[[  2 -17 -38  13  -2 -36   7 -14]
 [  9  -9 -30   9   5 -52 -14 -12]
 [  4 -16 -41  -2  14 -52  -9  -7]
 [  8 -12 -24  18  -2 -41 -12 -18]
 [  1 -14 -41   5  10 -51   2  -3]
 [  4 -11 -43   4   0 -48   8 -10]
 [  7 -21 -36   7  -2 -33  -3 -24]
 [  4 -11 -28  21  -5 -40   0 -13]
 [  1 -10 -33  15   5 -51  -1  -3]
 [  1 -20 -25  19  10 -39 -14  -8]
 [  9 -17 -39  -3   8 -48 -11 -16]
 [  9 -14 -36   8  -8 -37   2 -24]
 [  7 -12 -29   7  14 -54 -21  -6]
 [  5  -3 -36  12  -3 -55   5  -7]
 [  1 -16 -39  14  -5 -36  11 -13]]
Counting starts at 0.
The entry just left of -55 -> -3
The entry at row 0, column 0: 2
The entry at row 1, column 0? 9
The entry directly above the largest entry: 7
The bottom-left entry: 1
The entry in row 2 and column 0: 4
The largest entry is 21
The entry at row 0, column 1? -17
The entry directly below 13 is 9
The entry directly above the smallest entry -> -54
The entry in row 0 and column 2? -38
The bottom-right entry is -13
The entry in the top-right corner is -14
The entry just right of the largest entry? -5
The entry directly below -28: -33
The top entry of the column that holds the smallest entry? -36
The entry just right of 15: 5
The minimum: -55
The top entry of the column that holds the largest entry? 13
The entry just left of the largest entry? -28
The entry directly below the smallest entry? -36
The entry at row 2, column 1? -16
The entry at row 2, column 2? -41

grid =
-14  -18   -6  -27   13   33    7
  6  -31   -1   15    2   -3   -8
 10    7  -23   17   -6  -17   23
 -5   -6    2  -13  -21    7    9
  3  -15   -8   -6  -20   15   17
 13  -18  -29   15   -1  -24   27
 -4  -17    8  -13  -18   16   16
-34  -10  -11  -49    2   27    8
 -2   24  -11  -11    9   -9   21
  5    0   -2   -4  -13   21   19
-11   32    8  -37    4   13   19
  5   -3  -27   12    1   -8   20
 -6  -15   -9   -7  -17   11   15
Counting starts at 0.
Give the bottom entry of the column that holds the largest entry.
A: 11
Give the entry at row 0, column 1.
A: -18
The top-right entry: 7
Give the entry in row 2 and column 0.
A: 10
Give the entry just right of 1.
A: -8
The bottom-left entry is -6
The entry just left of the smallest entry: -11
Give the entry in row 0 and column 0.
A: -14
The entry directly below the centre entry is -49
The top entry of the column that holds the smallest entry: -27
Give the entry just left of the largest entry.
A: 13
Give the entry at row 2, column 1.
A: 7
The entry in the bottom-right corner is 15
Give the entry in row 0 and column 2.
A: -6
The entry at row 1, column 0: 6
The top entry of the column that holds the largest entry -> 33
The entry directly below the smallest entry -> -11
Give the entry directly above the smallest entry.
A: -13
Give the entry just left of 24.
A: -2
The entry directly above -24 is 15
The entry directly below 12 -> -7
Give the entry directly above the centre entry.
A: 15
Give the entry directly above -29.
A: -8

data =
[[5 6 6 5 5 7 2 5 6 5]
 [5 5 5 5 5 7 4 5 5 6]
 [7 6 8 3 6 7 6 5 3 2]
 [5 7 7 5 5 8 2 4 6 4]
 [7 6 8 3 6 7 6 5 3 2]
 [7 4 4 6 5 6 4 4 5 4]
 [5 7 6 6 6 8 4 4 5 5]
 [8 4 4 6 6 6 5 5 4 5]
 [8 7 4 5 5 7 4 6 4 5]
 [6 6 7 4 6 7 5 5 4 3]
 [6 6 8 3 5 7 5 5 3 2]
 [5 7 6 6 5 8 3 4 6 5]
 [5 6 5 4 5 7 4 6 5 6]]
Counting starts at 0.
The entry in row 0 and column 1 -> 6
Read off the entry in the top-right corner.
A: 5
The entry in row 0 and column 2: 6
The entry in the bottom-right corner is 6
The entry in row 2 and column 2 is 8
The top-left entry -> 5
Read off the entry in row 1 and column 0.
A: 5
Read off the entry at row 1, column 2.
A: 5
The entry in the bottom-left corner: 5
Read off the entry at row 2, column 0.
A: 7

[[ 52 -44  55 -20  26 -11  -2 -15 -24  42  29]
 [ 50  12  -6  52 -50   2  -1  29 -36 -13  32]
 [  8  -6  11   4   3   4   0  -1  -9   1  11]
 [  2  -1   1   0   0   0   0   0  -1   1   1]
 [  1   0   1   1  -1   1   0   0  -1  -1   2]]
Counting starts at 0.
The bottom-right entry -> 2
The top-right entry -> 29
Read off the bottom entry of the column that holds the largest entry.
1
Read off the entry in row 2 and column 0.
8
Read off the entry in row 0 and column 0.
52
Read off the top entry of the column that holds the smallest entry.
26
The entry just left of the centre entry -> 3
Read off the entry at row 0, column 1.
-44
The entry in row 1 and column 1 -> 12
Read off the entry directly below the centre entry.
0
Read off the entry just left of -13.
-36
The largest entry is 55
Read off the entry at row 2, column 1.
-6
Read off the entry directly below the largest entry.
-6
The entry at row 1, column 0 is 50
The entry just left of -9 is -1
Read off the entry in the bottom-left corner.
1
The entry at row 2, column 2 is 11

Questions about the matrix below.
1) What is the smallest entry in the last row?
2) What is the entry in the top-right corner?
3) What is the entry directly below -43?
4) What is the second entry on the main diagonal?
5) What is the smallest entry?
6) What is the entry in the bottom-left corner?
7) What is the entry just left of 24?
8) What is the bottom-right entry?
[[ 29 -38  55   5 -10  61 -10]
 [ -3  -1  -2   9   5   5  -8]
 [ -9   8  21  -3  12  26  10]
 [-20  48   0 -43   7  58  40]
 [ -4  12 -27   0   6 -20   1]
 [  9 -12 -10   4   2 -18 -12]
 [-12  16  26 -12  12  32  22]
 [  3  -2  -1  -2   1  -9  -2]
 [-21  22  24 -10  15  35  26]
 [-12  16  -3 -22   2  23  14]
 [-12 -18  14  13   7 -13 -15]
 [ -3   1  -6  -1  -4  -6  -3]
 [ -4  10  -8 -13   6  14   6]]
1) -13
2) -10
3) 0
4) -1
5) -43
6) -4
7) 22
8) 6
